Below are the code and all the weights of a small trained network. Each question names an input and a class and asks about switching units off, where a switched-off unit gives its printed mean instead of its output.

import numpy as np


def w(rows, s, z=0):
    codes = np.array(rows[::2]) - 128.0
    scale = np.full(codes.shape[1], s)
    scale[-1] = z or s
    return codes * scale


def f(y):
    return y / 2 * (1 + np.tanh(0.7978845608 * (y + 0.044715 * y**3)))


def log_softmax(a):
    a = a - a.max(-1, keepdims=True)
    return a - np.log(np.exp(a).sum(-1, keepdims=True))


def net(x, mask):
    res = np.array(x, float).reshape(1, 7) / 4 @ E
    y = f(res @ A[0][:, :-1].T + A[0][:, -1])
    res = res + np.where(mask, y, B[0][:, -1]) @ B[0][:, :-1]
    return log_softmax(res[-1] @ U[:, :-1].T + U[:, -1])


A, B = {}, {}
E = w([
[130,129,128],'x0',
[128,129,127],'x1',
[126,130,125],'x2',
[130,131,126],'x3',
[111,225,226],'x4',
[3,187,51],'x5',
[58,35,193],'x6',
],0.0051)
A[0] = w([
[216,104,172,51],'n0',
[86,140,108,36],'n1',
[80,149,99,85],'n2',
[111,186,201,70],'n3',
[141,122,137,21],'n4',
[188,183,86,6],'n5',
[110,186,204,79],'n6',
[147,72,60,72],'n7',
[155,54,37,45],'n8',
[123,133,122,15],'n9',
[222,90,171,13],'n10',
[110,194,205,59],'n11',
[197,198,58,59],'n12',
[110,214,222,28],'n13',
[221,100,174,40],'n14',
[110,130,118,91],'n15',
[147,61,43,53],'n16',
[133,162,151,42],'n17',
[1,176,54,15],'n18',
[106,126,114,78],'n19',
[194,199,67,41],'n20',
[216,83,178,3],'n21',
[30,34,207,44],'n22',
[95,139,113,20],'n23',
[54,149,64,31],'n24',
[197,199,60,55],'n25',
],0.0084,0.0065)
B[0] = w([
[181,169,134,166],'n0',
[237,79,139,40],'n1',
[167,132,149,106],'n2',
[136,96,43,127],'n3',
[197,65,116,11],'n4',
[141,21,153,63],'n5',
[135,94,37,144],'n6',
[125,129,49,124],'n7',
[126,123,14,144],'n8',
[206,54,124,7],'n9',
[200,156,131,133],'n10',
[138,95,40,127],'n11',
[101,47,187,158],'n12',
[145,92,9,138],'n13',
[186,170,139,165],'n14',
[153,118,137,64],'n15',
[130,128,29,136],'n16',
[155,71,99,31],'n17',
[248,184,186,235],'n18',
[163,112,130,52],'n19',
[112,46,177,125],'n20',
[211,131,162,124],'n21',
[149,5,186,218],'n22',
[232,50,146,23],'n23',
[212,137,138,128],'n24',
[103,43,185,152],'n25',
],0.029,0.0014)
U = w([
[221,120,126,124],'0',
[83,100,109,254],'1',
[81,102,112,238],'2',
[106,73,14,18],'3',
[91,2,161,30],'4',
[80,123,117,105],'5',
[81,121,116,110],'6',
],0.0077,0.0061)

Each question gives the input, the list of numbers given to net, and the class t.
The units are the neurons (one row each of A and B). Each row of codes is followed by its name. A weight is (code - 128) times the scale printed after its matrix; where a second scale follows, it is the last column's (A, B and U).
mask holds one flag per neuron, in row order. A switched-off neuron (its flag False) gives its mean, the last column of its row in B, instead of its output. The means were averaged over made-up inputs and are rounded, as every weight is.
A unit's drop is (log p(t) with every unit on - log p(t) with that unit switched off) / (log p(t) with every unit on - log p(t) with every unit switched off).
The circuit of an input: a set's keep is (log p(t) with only the set's units on - log p(t) with every unit switched off) / (log p(t) with every unit on - log p(t) with every unit switched off). Starting from the 12 units with the biggest drops (on a tie, the unit counted first), units are removed one at a time, each time the one whose removal leaves the highest keep (on an exact tie, the one counted first), for as long as the keep stays at least 0.8.
circuit, biggest first: the units of the circuit, biggest drop first
top k neurons: the k neurons with the biggest drops, biggest first
drop when u is switched off: that unit's drop, to one decimal
input [-2,-2,0,6,-8,-7,-8], class 3: circuit, biggest first => n8
input [-7,-1,4,0,3,-8,-7], class 0: top 3 neurons => n14, n0, n10
input [2,-1,2,8,-8,3,-4], class 3: top 3 neurons => n8, n16, n7
input [6,4,-6,-5,-4,-7,7], class 0: circuit, biggest first => n21, n10
input [4,-5,1,2,1,6,-1], class 0: circuit, biggest first => n18, n24
input [0,5,1,-2,7,-6,4], class 3: top 2 neurons => n13, n6
input [6,-3,-4,-6,1,6,-2], class 0: top 2 neurons => n18, n24
input [-2,-8,1,6,-8,3,-6], class 3: top 2 neurons => n8, n16
input [6,6,-5,-3,0,-6,-7], class 4: drop when n20 is switched off => 0.3
input [-2,-7,0,8,8,-5,-1], class 3: drop when n3 is switched off => 0.1
input [-3,-2,4,-3,5,8,2], class 0: drop when n18 is switched off => 0.5
